Here is a tiny trained network, its code and every weight. The questions are about switching its units off for an input and a target symbol, where a switched-off unit gives its printed mean instead of its output.

import numpy as np


def w(rows, s, z=0):
    codes = np.array(rows[::2]) - 128.0
    scale = np.full(codes.shape[1], s)
    scale[-1] = z or s
    return codes * scale


def softmax(a):
    e = np.exp(a - a.max(-1, keepdims=True))
    return e / e.sum(-1, keepdims=True)


def log_softmax(a):
    a = a - a.max(-1, keepdims=True)
    return a - np.log(np.exp(a).sum(-1, keepdims=True))


def net(x, mask):
    ids = ['βεηθλξπστφψω'.index(c) for c in x.split()]
    T = len(ids)
    res = E[ids] + P[:T]
    u = 0
    for l in range(3):
        r = res
        for j in range(3):
            rows = slice(2 * j, 2 * j + 2)
            q, k, v = (r @ M[l][rows].T for M in (Q, K, V))
            z = softmax(np.where(np.tri(T) > 0, q @ k.T / 2**0.5, -1e9)) @ v
            o = O[l][rows]
            res = res + np.where(mask[u + j], z, o[:, -1]) @ o[:, :-1]
        u += 3
    return log_softmax(res[-1] @ U[:, :-1].T + U[:, -1])


Q, K, V, O = {}, {}, {}, {}
E = w([
[87,72,113,195,148],'β',
[60,86,151,124,26],'ε',
[77,196,114,107,55],'η',
[84,114,64,136,93],'θ',
[149,246,126,221,203],'λ',
[98,145,134,149,107],'ξ',
[81,53,183,188,83],'π',
[26,163,190,158,107],'σ',
[171,147,166,140,53],'τ',
[196,167,85,142,81],'φ',
[202,127,143,184,144],'ψ',
[181,67,117,152,44],'ω',
],0.013)
P = w([
[146,15,121,76,142],'0',
[97,208,193,157,2],'1',
[89,147,162,193,47],'2',
[69,146,148,216,59],'3',
[161,91,73,131,114],'4',
[142,92,89,152,121],'5',
[150,134,102,148,111],'6',
[87,97,101,186,120],'7',
[83,97,98,203,130],'8',
[97,68,74,220,134],'9',
[125,133,87,198,104],'10',
[65,187,70,173,85],'11',
[54,183,75,189,82],'12',
[71,191,63,199,82],'13',
],0.0063)
Q[0] = w([
[118,32,130,196,134],'L0H1',
[57,181,205,237,15],'L0H1',
[114,154,255,132,191],'L0H2',
[211,107,137,63,205],'L0H2',
[201,159,184,201,65],'L0H3',
[173,165,94,161,99],'L0H3',
],0.0087)
K[0] = w([
[183,226,171,71,110],'L0H1',
[168,92,74,86,163],'L0H1',
[129,31,160,64,136],'L0H2',
[123,108,147,122,32],'L0H2',
[75,118,116,123,254],'L0H3',
[129,152,106,198,170],'L0H3',
],0.0097)
V[0] = w([
[190,216,131,106,122],'L0H1',
[76,222,244,100,65],'L0H1',
[125,110,67,67,1],'L0H2',
[157,217,202,202,165],'L0H2',
[134,87,227,142,40],'L0H3',
[111,197,107,113,150],'L0H3',
],0.0081)
O[0] = w([
[185,199,117,120,75,145],'L0H1',
[98,214,165,22,98,135],'L0H1',
[65,101,117,91,42,143],'L0H2',
[140,140,199,142,165,254],'L0H2',
[254,155,173,100,3,180],'L0H3',
[79,137,111,148,179,122],'L0H3',
],0.0081,0.0042)
Q[1] = w([
[80,105,98,120,65],'L1H1',
[148,119,162,203,122],'L1H1',
[140,109,39,158,103],'L1H2',
[105,157,136,177,5],'L1H2',
[147,65,116,91,80],'L1H3',
[137,150,163,42,182],'L1H3',
],0.011)
K[1] = w([
[184,117,237,52,27],'L1H1',
[67,76,72,50,215],'L1H1',
[109,50,117,157,175],'L1H2',
[159,37,105,30,184],'L1H2',
[173,1,141,71,88],'L1H3',
[112,177,122,31,46],'L1H3',
],0.0068)
V[1] = w([
[135,123,139,107,35],'L1H1',
[114,107,40,130,173],'L1H1',
[54,53,227,133,103],'L1H2',
[139,25,82,94,27],'L1H2',
[183,140,185,108,52],'L1H3',
[12,254,149,96,60],'L1H3',
],0.01)
O[1] = w([
[113,83,115,177,174,184],'L1H1',
[48,101,115,114,46,80],'L1H1',
[134,91,190,44,148,149],'L1H2',
[157,134,39,95,163,249],'L1H2',
[159,114,152,197,156,175],'L1H3',
[137,10,121,144,105,146],'L1H3',
],0.011,0.013)
Q[2] = w([
[114,83,214,246,114],'L2H1',
[149,113,133,178,177],'L2H1',
[173,183,104,105,117],'L2H2',
[51,140,196,60,4],'L2H2',
[89,92,151,50,86],'L2H3',
[169,146,64,120,223],'L2H3',
],0.011)
K[2] = w([
[113,113,131,61,187],'L2H1',
[134,107,97,50,92],'L2H1',
[29,62,143,111,124],'L2H2',
[176,66,103,254,193],'L2H2',
[203,137,201,215,201],'L2H3',
[71,142,200,88,7],'L2H3',
],0.0099)
V[2] = w([
[141,201,156,244,176],'L2H1',
[197,196,180,86,114],'L2H1',
[157,207,53,144,118],'L2H2',
[138,66,98,169,50],'L2H2',
[126,86,132,116,236],'L2H3',
[158,161,177,215,185],'L2H3',
],0.011)
O[2] = w([
[185,59,169,165,133,188],'L2H1',
[60,43,138,81,104,100],'L2H1',
[198,166,125,71,14,255],'L2H2',
[98,116,2,201,87,156],'L2H2',
[210,108,87,88,221,255],'L2H3',
[245,179,106,212,209,164],'L2H3',
],0.009,0.011)
U = w([
[101,139,190,99,110,149],'β',
[135,64,188,86,151,80],'ε',
[108,94,111,118,129,122],'η',
[76,99,84,211,83,132],'θ',
[148,166,218,158,94,143],'λ',
[79,72,167,163,164,148],'ξ',
[177,121,142,86,82,32],'π',
[162,112,161,200,119,98],'σ',
[108,70,143,142,103,248],'τ',
[148,129,110,204,1,121],'φ',
[111,42,177,191,77,108],'ψ',
[108,59,105,120,59,110],'ω',
],0.0048,0.011)

Each question gives the input, a string of symbols that net reads in full, and the target symbol t.
The units are the heads (2 rows each of Q, K, V and O). Each row of codes is followed by its name. A weight is (code - 128) times the scale printed after its matrix; where a second scale follows, it is the last column's (O and U).
mask holds one flag per head, layer by layer. A switched-off head (its flag False) gives its mean, the last column of its rows in O, instead of its output. The means were averaged over made-up inputs and are rounded, as every weight is.
A unit's drop is (log p(t) with every unit on - log p(t) with that unit switched off) / (log p(t) with every unit on - log p(t) with every unit switched off).
The circuit of an input: a set's keep is (log p(t) with only the set's units on - log p(t) with every unit switched off) / (log p(t) with every unit on - log p(t) with every unit switched off). Starting from all 9 units, units are removed one at a time, each time the one whose removal leaves the highest keep (on an exact tie, the one counted first), for as long as the keep stays at least 0.8.
circuit, biggest first: the units of the circuit, biggest drop first
most important unit: the unit with the biggest drop
which heads matter: for each layer, one digit per head in row order, 1 if its drop is at least 0.15 and else 0, layers parted by /
input λ ε θ φ β π β τ ξ η λ β, target ψ: most important unit -> L1H2
input π τ φ θ τ τ ω ξ, target ε: which heads matter -> 101 / 111 / 010
input φ ε τ ε ε τ ξ φ τ τ σ τ β, target φ: which heads matter -> 110 / 010 / 010
input ψ λ τ λ θ η, target λ: circuit, biggest first -> (L0H2, L1H3, L2H2)
input τ θ η, target σ: circuit, biggest first -> (L1H1, L0H3, L1H3, L2H3)
input σ τ η β β τ σ λ φ τ ω λ, target ξ: circuit, biggest first -> (L2H2, L1H2)
input ψ φ ξ ω ψ φ ω τ β, target λ: which heads matter -> 100 / 001 / 011
input σ ω τ, target ξ: which heads matter -> 100 / 111 / 010
input τ ψ τ φ ε φ ω ω η, target σ: circuit, biggest first -> (L1H1, L1H3, L0H3, L2H3)
input φ τ ψ τ ξ, target φ: circuit, biggest first -> (L2H2, L1H2, L0H2, L2H3)
input τ φ ψ ψ φ τ ψ, target σ: which heads matter -> 001 / 101 / 001
input τ π π τ ξ τ ω, target σ: circuit, biggest first -> (L1H1, L0H3, L2H3)
input φ φ λ, target φ: circuit, biggest first -> (L1H2, L2H2, L0H1)
input λ ω τ φ, target λ: most important unit -> L1H2
input η ψ θ τ ξ φ, target θ: circuit, biggest first -> (L1H3, L2H2, L0H2)
input ψ σ ε η σ θ π β τ τ τ ψ π, target λ: circuit, biggest first -> (L1H3, L2H2, L0H3, L0H1)
input φ τ τ β φ ψ, target φ: circuit, biggest first -> (L2H2, L1H2, L0H2, L2H3)
input φ φ ψ, target φ: circuit, biggest first -> (L2H2, L1H2, L0H1)
input λ φ ω τ φ λ τ φ, target ψ: which heads matter -> 011 / 111 / 101
input ω ξ η τ τ η φ φ ω, target π: which heads matter -> 111 / 010 / 010
input τ ω θ ξ τ, target σ: circuit, biggest first -> (L1H1, L1H3, L0H3, L2H3)
input λ φ τ, target λ: which heads matter -> 010 / 011 / 011
input η τ τ φ ξ φ π β τ θ λ λ, target θ: which heads matter -> 011 / 101 / 010
